Below is a small trained network, with its code and all its weights. Each question gives an input and a class and asks what happens when units are switched off, that is, made to give their printed mean instead of their output.

import numpy as np


def w(rows, s, z=0):
    codes = np.array(rows[::2]) - 128.0
    scale = np.full(codes.shape[1], s)
    scale[-1] = z or s
    return codes * scale


def f(y):
    return np.maximum(y, 0)


def log_softmax(a):
    a = a - a.max(-1, keepdims=True)
    return a - np.log(np.exp(a).sum(-1, keepdims=True))


def net(x, mask):
    res = np.array(x, float).reshape(1, 5) / 4 @ E
    y = f(res @ A[0][:, :-1].T + A[0][:, -1])
    res = res + np.where(mask, y, B[0][:, -1]) @ B[0][:, :-1]
    return log_softmax(res[-1] @ U[:, :-1].T + U[:, -1])


A, B = {}, {}
E = w([
[172,110,83,90,224,126,102,161,84,20,152],'x0',
[81,205,26,84,121,226,72,101,201,162,155],'x1',
[86,227,208,150,205,134,68,199,93,197,134],'x2',
[68,116,71,255,222,109,159,95,117,155,126],'x3',
[73,228,188,106,136,47,151,54,150,29,143],'x4',
],0.0099)
A[0] = w([
[167,58,44,142,65,93,213,85,210,60,117,72],'n1',
[132,145,77,81,130,196,134,89,165,152,127,48],'n2',
[126,186,114,85,184,83,131,115,138,30,129,86],'n3',
[177,137,194,145,139,92,186,139,118,190,101,130],'n4',
[112,128,134,207,132,110,158,69,172,187,129,125],'n5',
[179,68,192,132,132,76,191,108,93,96,73,20],'n6',
[84,155,174,141,2,118,148,111,172,191,94,51],'n7',
[37,191,191,150,51,109,161,44,162,109,149,41],'n8',
[124,213,71,80,150,181,131,58,232,154,169,3],'n9',
[149,144,81,83,192,151,111,120,133,63,191,52],'n10',
[123,163,174,12,39,124,147,121,95,134,101,95],'n11',
[97,135,73,206,211,90,168,21,109,150,127,94],'n12',
],0.0083,0.004)
B[0] = w([
[106,254,83,90,161,135,187,196,174,127,131,247],'n1',
[80,86,133,131,145,112,117,64,128,141,89,185],'n2',
[120,82,52,135,57,233,163,174,142,237,173,199],'n3',
[29,147,121,143,134,156,183,107,204,118,87,191],'n4',
[217,110,171,58,145,115,142,166,79,106,202,196],'n5',
[131,91,187,154,194,59,154,73,161,233,95,210],'n6',
[144,130,128,91,128,179,197,108,46,79,191,220],'n7',
[80,68,53,151,80,230,159,154,142,151,73,223],'n8',
[106,111,208,134,171,41,151,82,162,161,98,214],'n9',
[110,113,135,128,181,133,184,64,80,133,161,178],'n10',
[151,122,131,72,70,57,65,111,109,77,217,210],'n11',
[143,100,116,107,99,40,26,148,129,62,188,213],'n12',
],0.0085,0.014)
U = w([
[104,105,158,130,143,89,120,38,164,155,97,66],'0',
[137,92,115,120,133,148,138,121,92,115,158,254],'1',
[147,101,124,102,104,80,82,129,119,80,183,68],'2',
[119,42,72,132,87,176,116,169,142,175,107,143],'3',
[92,252,136,118,149,119,120,178,144,128,123,135],'4',
[132,146,115,138,103,123,84,107,145,109,82,120],'5',
],0.014,0.0069)

Each question gives the input, the list of numbers given to net, and the class t.
The units are the neurons (one row each of A and B). Each row of codes is followed by its name. A weight is (code - 128) times the scale printed after its matrix; where a second scale follows, it is the last column's (A, B and U).
mask holds one flag per neuron, in row order. A switched-off neuron (its flag False) gives its mean, the last column of its row in B, instead of its output. The means were averaged over made-up inputs and are rounded, as every weight is.
A unit's drop is (log p(t) with every unit on - log p(t) with that unit switched off) / (log p(t) with every unit on - log p(t) with every unit switched off).
The circuit of an input: a set's keep is (log p(t) with only the set's units on - log p(t) with every unit switched off) / (log p(t) with every unit on - log p(t) with every unit switched off). Starting from all 12 units, units are removed one at a time, each time the one whose removal leaves the highest keep (on an exact tie, the one counted first), for as long as the keep stays at least 0.8.
circuit, biggest first: the units of the circuit, biggest drop first
most important unit: the unit with the biggest drop
top k neurons: the k neurons with the biggest drops, biggest first
drop of u: that unit's drop, to one decimal
input [-4,8,2,-8,-1], class 0: top 3 neurons : n9, n2, n12
input [-3,1,4,0,7], class 3: most important unit : n8
input [0,4,-2,-2,5], class 3: top 2 neurons : n3, n8
input [-8,4,0,-8,7], class 1: top 4 neurons : n8, n7, n12, n11
input [-8,2,-3,3,-5], class 1: circuit, biggest first : n7, n5
input [-6,-1,6,-3,7], class 3: top 2 neurons : n8, n1
input [-3,2,-7,-6,0], class 4: top 3 neurons : n1, n12, n5
input [6,5,-4,-2,-5], class 1: top 4 neurons : n6, n8, n10, n3
input [-1,1,-4,-4,6], class 3: top 2 neurons : n8, n3
input [5,5,1,6,-5], class 2: circuit, biggest first : n12, n8
input [-8,3,-1,-2,-7], class 1: circuit, biggest first : n7, n8
input [-8,-7,2,-7,4], class 1: top 3 neurons : n7, n8, n9
input [-2,1,-3,5,-4], class 2: circuit, biggest first : n8, n12
input [-7,5,-1,7,2], class 1: circuit, biggest first : n5
input [-7,4,2,8,-3], class 2: circuit, biggest first : n12, n5
input [-6,1,-7,7,8], class 3: top 2 neurons : n8, n11
input [3,7,2,-8,-7], class 2: top 2 neurons : n6, n8
input [0,-4,-6,-6,-3], class 2: top 2 neurons : n11, n8
input [0,-1,1,-4,6], class 3: top 2 neurons : n3, n8
input [-4,6,-8,8,1], class 2: circuit, biggest first : n12
input [-3,-1,3,8,8], class 2: top 2 neurons : n12, n5
input [1,7,-8,1,8], class 3: top 3 neurons : n3, n8, n6
input [-5,6,4,-5,-3], class 0: top 2 neurons : n9, n1
input [4,5,-6,3,-4], class 4: circuit, biggest first : n1, n8
input [-7,4,4,1,4], class 1: drop of n4 : 0.0
input [1,-3,7,6,7], class 3: drop of n1 : 0.2
input [3,-5,-6,-2,7], class 3: drop of n3 : 0.9
input [-6,0,-6,-2,8], class 3: circuit, biggest first : n8
input [-2,4,1,8,-1], class 2: drop of n12 : 0.3
